Here is a tiny trained network, its code and every weight. The questions are about switching its units off for an input and a target symbol, where a switched-off unit gives its printed mean instead of its output.

import numpy as np


def w(rows, s, z=0):
    codes = np.array(rows[::2]) - 128.0
    scale = np.full(codes.shape[1], s)
    scale[-1] = z or s
    return codes * scale


def softmax(a):
    e = np.exp(a - a.max(-1, keepdims=True))
    return e / e.sum(-1, keepdims=True)


def log_softmax(a):
    a = a - a.max(-1, keepdims=True)
    return a - np.log(np.exp(a).sum(-1, keepdims=True))


def net(x, mask):
    ids = ['ΔΠΦΩαγεζηθμξτψ'.index(c) for c in x.split()]
    T = len(ids)
    res = E[ids] + P[:T]
    u = 0
    for l in range(3):
        r = res
        for j in range(2):
            rows = slice(3 * j, 3 * j + 3)
            q, k, v = (r @ M[l][rows].T for M in (Q, K, V))
            z = softmax(np.where(np.tri(T) > 0, q @ k.T / 3**0.5, -1e9)) @ v
            o = O[l][rows]
            res = res + np.where(mask[u + j], z, o[:, -1]) @ o[:, :-1]
        u += 2
    return log_softmax(res[-1] @ U[:, :-1].T + U[:, -1])


Q, K, V, O = {}, {}, {}, {}
E = w([
[95,37,121,69,228,30,105,161,126],'Δ',
[92,110,187,121,218,67,64,123,104],'Π',
[125,105,52,170,213,113,60,125,168],'Φ',
[182,141,226,127,72,165,135,205,220],'Ω',
[142,140,45,71,160,122,143,122,114],'α',
[154,34,119,90,174,98,32,171,67],'γ',
[61,127,134,193,44,124,192,120,101],'ε',
[84,157,118,45,218,83,172,92,129],'ζ',
[199,164,167,166,102,220,198,130,155],'η',
[173,130,146,189,24,93,99,88,20],'θ',
[82,97,238,141,6,65,161,137,14],'μ',
[19,155,144,102,121,76,96,154,162],'ξ',
[104,175,92,149,205,69,139,23,112],'τ',
[254,42,231,211,66,111,180,174,154],'ψ',
],0.016)
P = w([
[89,72,110,90,122,169,86,19,217],'0',
[92,65,124,133,145,142,94,76,171],'1',
[107,89,112,140,136,125,97,94,154],'2',
[121,116,106,149,141,119,109,118,143],'3',
[133,140,96,147,144,108,121,137,136],'4',
[138,161,87,150,151,97,127,160,127],'5',
[143,184,83,152,157,87,138,180,117],'6',
[144,206,73,156,162,79,143,203,108],'7',
[145,232,63,157,170,75,151,223,102],'8',
[147,254,50,162,176,67,156,244,99],'9',
],0.014)
Q[0] = w([
[98,124,120,150,156,93,174,101,180],'L0H0',
[108,147,129,96,142,199,121,118,123],'L0H0',
[159,132,135,151,99,99,144,136,165],'L0H0',
[155,183,158,134,49,171,174,134,136],'L0H1',
[251,124,167,204,58,162,186,153,107],'L0H1',
[79,125,97,118,91,92,93,96,42],'L0H1',
],0.017)
K[0] = w([
[94,168,119,157,149,87,134,121,189],'L0H0',
[133,47,115,124,126,155,143,71,137],'L0H0',
[148,201,99,150,126,96,180,157,93],'L0H0',
[155,158,106,172,154,72,156,192,47],'L0H1',
[158,217,132,139,138,80,130,252,104],'L0H1',
[152,54,182,176,24,127,185,62,145],'L0H1',
],0.014)
V[0] = w([
[131,155,187,112,171,136,129,140,127],'L0H0',
[145,163,186,96,59,116,113,75,117],'L0H0',
[196,100,101,151,48,1,69,155,127],'L0H0',
[226,81,50,85,115,146,50,157,94],'L0H1',
[132,61,75,58,140,55,246,106,164],'L0H1',
[156,131,207,35,169,17,127,100,75],'L0H1',
],0.0074)
O[0] = w([
[186,131,65,96,136,104,136,138,115,114],'L0H0',
[112,106,78,153,182,150,126,102,190,77],'L0H0',
[58,183,135,164,171,137,170,109,201,253],'L0H0',
[99,1,58,65,108,66,239,149,108,151],'L0H1',
[37,139,135,123,200,202,154,150,117,164],'L0H1',
[143,122,122,150,42,175,24,168,1,78],'L0H1',
],0.0098,0.0056)
Q[1] = w([
[107,89,65,65,194,101,102,136,112],'L1H0',
[162,75,112,108,118,147,168,201,132],'L1H0',
[129,147,103,61,62,110,34,87,10],'L1H0',
[145,109,160,152,63,189,239,159,102],'L1H1',
[190,138,105,37,120,192,126,131,161],'L1H1',
[12,103,63,118,147,155,130,127,68],'L1H1',
],0.011)
K[1] = w([
[185,11,122,76,165,180,41,67,157],'L1H0',
[223,111,52,203,147,170,155,167,144],'L1H0',
[129,32,255,64,110,204,121,50,143],'L1H0',
[146,206,159,181,145,38,204,237,70],'L1H1',
[172,39,191,165,124,180,143,111,144],'L1H1',
[156,82,111,138,248,71,68,98,90],'L1H1',
],0.0082)
V[1] = w([
[102,67,182,72,165,92,56,160,166],'L1H0',
[191,146,182,97,100,185,160,218,191],'L1H0',
[62,168,92,86,121,122,88,85,96],'L1H0',
[89,198,91,59,96,52,81,148,149],'L1H1',
[64,85,143,136,61,197,119,219,226],'L1H1',
[2,130,97,110,126,61,53,126,164],'L1H1',
],0.0064)
O[1] = w([
[166,195,142,67,190,96,76,152,181,207],'L1H0',
[181,137,191,103,223,162,178,46,79,41],'L1H0',
[174,175,14,99,75,140,27,181,141,126],'L1H0',
[199,90,112,208,129,120,189,2,92,74],'L1H1',
[136,133,254,49,106,106,124,127,22,254],'L1H1',
[182,45,122,176,223,144,197,46,47,245],'L1H1',
],0.0071,0.0055)
Q[2] = w([
[158,171,169,176,50,158,110,75,136],'L2H0',
[199,119,155,130,10,175,166,117,151],'L2H0',
[144,126,52,59,193,56,92,151,109],'L2H0',
[207,67,198,176,100,104,134,207,146],'L2H1',
[170,122,160,169,29,164,170,83,169],'L2H1',
[151,152,123,123,103,155,126,143,158],'L2H1',
],0.013)
K[2] = w([
[164,192,140,203,69,85,205,193,88],'L2H0',
[186,192,91,185,173,34,156,218,80],'L2H0',
[88,91,114,73,82,134,67,20,142],'L2H0',
[138,249,86,132,106,112,214,148,74],'L2H1',
[137,175,133,207,142,60,177,221,80],'L2H1',
[118,149,108,140,149,87,136,140,106],'L2H1',
],0.012)
V[2] = w([
[181,74,177,140,88,181,159,236,174],'L2H0',
[203,136,102,156,255,174,123,156,182],'L2H0',
[218,129,119,70,146,153,125,87,144],'L2H0',
[161,129,135,73,216,44,96,178,87],'L2H1',
[57,146,65,192,166,69,94,95,115],'L2H1',
[123,75,167,226,126,35,90,135,127],'L2H1',
],0.0093)
O[2] = w([
[153,75,57,77,186,147,77,133,115,223],'L2H0',
[33,130,68,38,26,148,132,22,151,215],'L2H0',
[174,99,112,93,60,116,165,93,101,159],'L2H0',
[187,205,138,17,137,180,178,199,93,177],'L2H1',
[157,1,147,13,135,204,76,100,184,3],'L2H1',
[125,181,136,13,143,78,13,61,124,205],'L2H1',
],0.0096,0.0068)
U = w([
[41,143,124,94,163,209,131,171,69,57],'Δ',
[130,188,66,87,85,122,64,146,130,64],'Π',
[85,100,86,67,174,115,198,96,148,62],'Φ',
[84,80,108,133,39,42,145,167,27,120],'Ω',
[161,51,98,181,126,129,228,164,158,254],'α',
[169,78,73,92,125,77,155,208,148,113],'γ',
[59,197,180,133,242,193,194,130,222,80],'ε',
[68,111,118,144,67,183,146,197,110,226],'ζ',
[100,166,93,132,91,69,155,197,253,67],'η',
[176,44,99,153,95,25,149,147,161,197],'θ',
[112,144,144,173,78,125,79,189,83,173],'μ',
[202,128,157,148,112,126,171,60,86,227],'ξ',
[40,135,72,122,141,160,110,159,200,107],'τ',
[3,103,23,125,179,142,119,127,6,101],'ψ',
],0.0049,0.005)

Each question gives the input, a string of symbols that net reads in full, and the target symbol t.
The units are the heads (3 rows each of Q, K, V and O). Each row of codes is followed by its name. A weight is (code - 128) times the scale printed after its matrix; where a second scale follows, it is the last column's (O and U).
mask holds one flag per head, layer by layer. A switched-off head (its flag False) gives its mean, the last column of its rows in O, instead of its output. The means were averaged over made-up inputs and are rounded, as every weight is.
A unit's drop is (log p(t) with every unit on - log p(t) with that unit switched off) / (log p(t) with every unit on - log p(t) with every unit switched off).
The circuit of an input: a set's keep is (log p(t) with only the set's units on - log p(t) with every unit switched off) / (log p(t) with every unit on - log p(t) with every unit switched off). Starting from all 6 units, units are removed one at a time, each time the one whose removal leaves the highest keep (on an exact tie, the one counted first), for as long as the keep stays at least 0.8.
circuit, biggest first: the units of the circuit, biggest drop first
unit that matters most: the unit with the biggest drop
heads that matter: for each layer, one digit per head in row order, 1 if its drop is at least 0.15 and else 0, layers parted by /
drop when u is switched off: that unit's drop, to one decimal
input Π ψ Δ, target Π: circuit, biggest first	(L0H1; L1H0; L2H1)
input ψ Ω γ η ζ Π α η Ω, target α: circuit, biggest first	(L2H1; L1H0)
input Π Δ ψ ψ ψ θ γ, target Π: circuit, biggest first	(L0H1; L1H0; L2H1)
input μ α ξ γ Φ ψ ψ ψ Φ Π, target μ: unit that matters most	L0H1
input Φ α ψ, target ζ: heads that matter	01 / 01 / 11
input ψ ψ τ, target ψ: circuit, biggest first	(L2H0; L2H1)
input Δ Φ ξ ζ ψ Φ Π ξ, target Δ: circuit, biggest first	(L0H1; L2H1)
input ψ ψ ξ ξ η Φ, target ψ: circuit, biggest first	(L2H0; L2H1; L1H1)
input α Φ ψ Π γ Π Π, target α: circuit, biggest first	(L2H1; L0H1)
input ζ Φ α Π μ ξ ε τ ψ Φ, target ζ: circuit, biggest first	(L2H1; L0H1; L1H0)
input τ ζ θ Π, target τ: heads that matter	01 / 11 / 01
input ψ ψ ψ ψ ψ η, target ε: heads that matter	01 / 11 / 00
input Φ α γ ψ, target Ω: circuit, biggest first	(L0H1; L2H1)
input θ Φ ξ γ Ω Π, target θ: heads that matter	01 / 00 / 01
input α η Φ Π ξ Π ε τ Ω ψ, target ξ: circuit, biggest first	(L1H0; L0H1; L0H0)
input ψ μ ξ, target ψ: circuit, biggest first	(L1H1; L2H0; L2H1)
input γ Ω Φ Ω ψ ψ, target ε: circuit, biggest first	(L1H0; L0H0)
input Π Φ ξ Π ψ ζ η ψ Φ ζ, target Π: circuit, biggest first	(L0H1; L1H0)
input ψ ε ψ Ω α Δ ζ Π α ζ, target ψ: circuit, biggest first	(L2H0; L2H1)
input ψ Φ ψ θ ζ Φ μ ψ ψ Φ, target ψ: heads that matter	00 / 00 / 11
input η ζ ζ α γ Φ ψ, target η: circuit, biggest first	(L1H1)
input α ψ ξ τ ε γ Ω, target Ω: heads that matter	01 / 01 / 00
input ξ γ Φ γ θ Π Ω Φ Π θ, target θ: heads that matter	11 / 11 / 01
input Φ Ω ψ Δ, target Φ: heads that matter	01 / 01 / 11
input τ γ γ Ω Ω τ γ, target τ: heads that matter	01 / 11 / 01
input τ ε ψ Φ ψ Δ Ω ξ, target τ: unit that matters most	L1H1
input γ ψ ε η ψ γ ξ θ ψ Φ, target γ: unit that matters most	L0H1
input ψ ψ Π, target ψ: heads that matter	00 / 01 / 11
input Φ Ω ψ, target ξ: drop when L1H1 is switched off	0.1
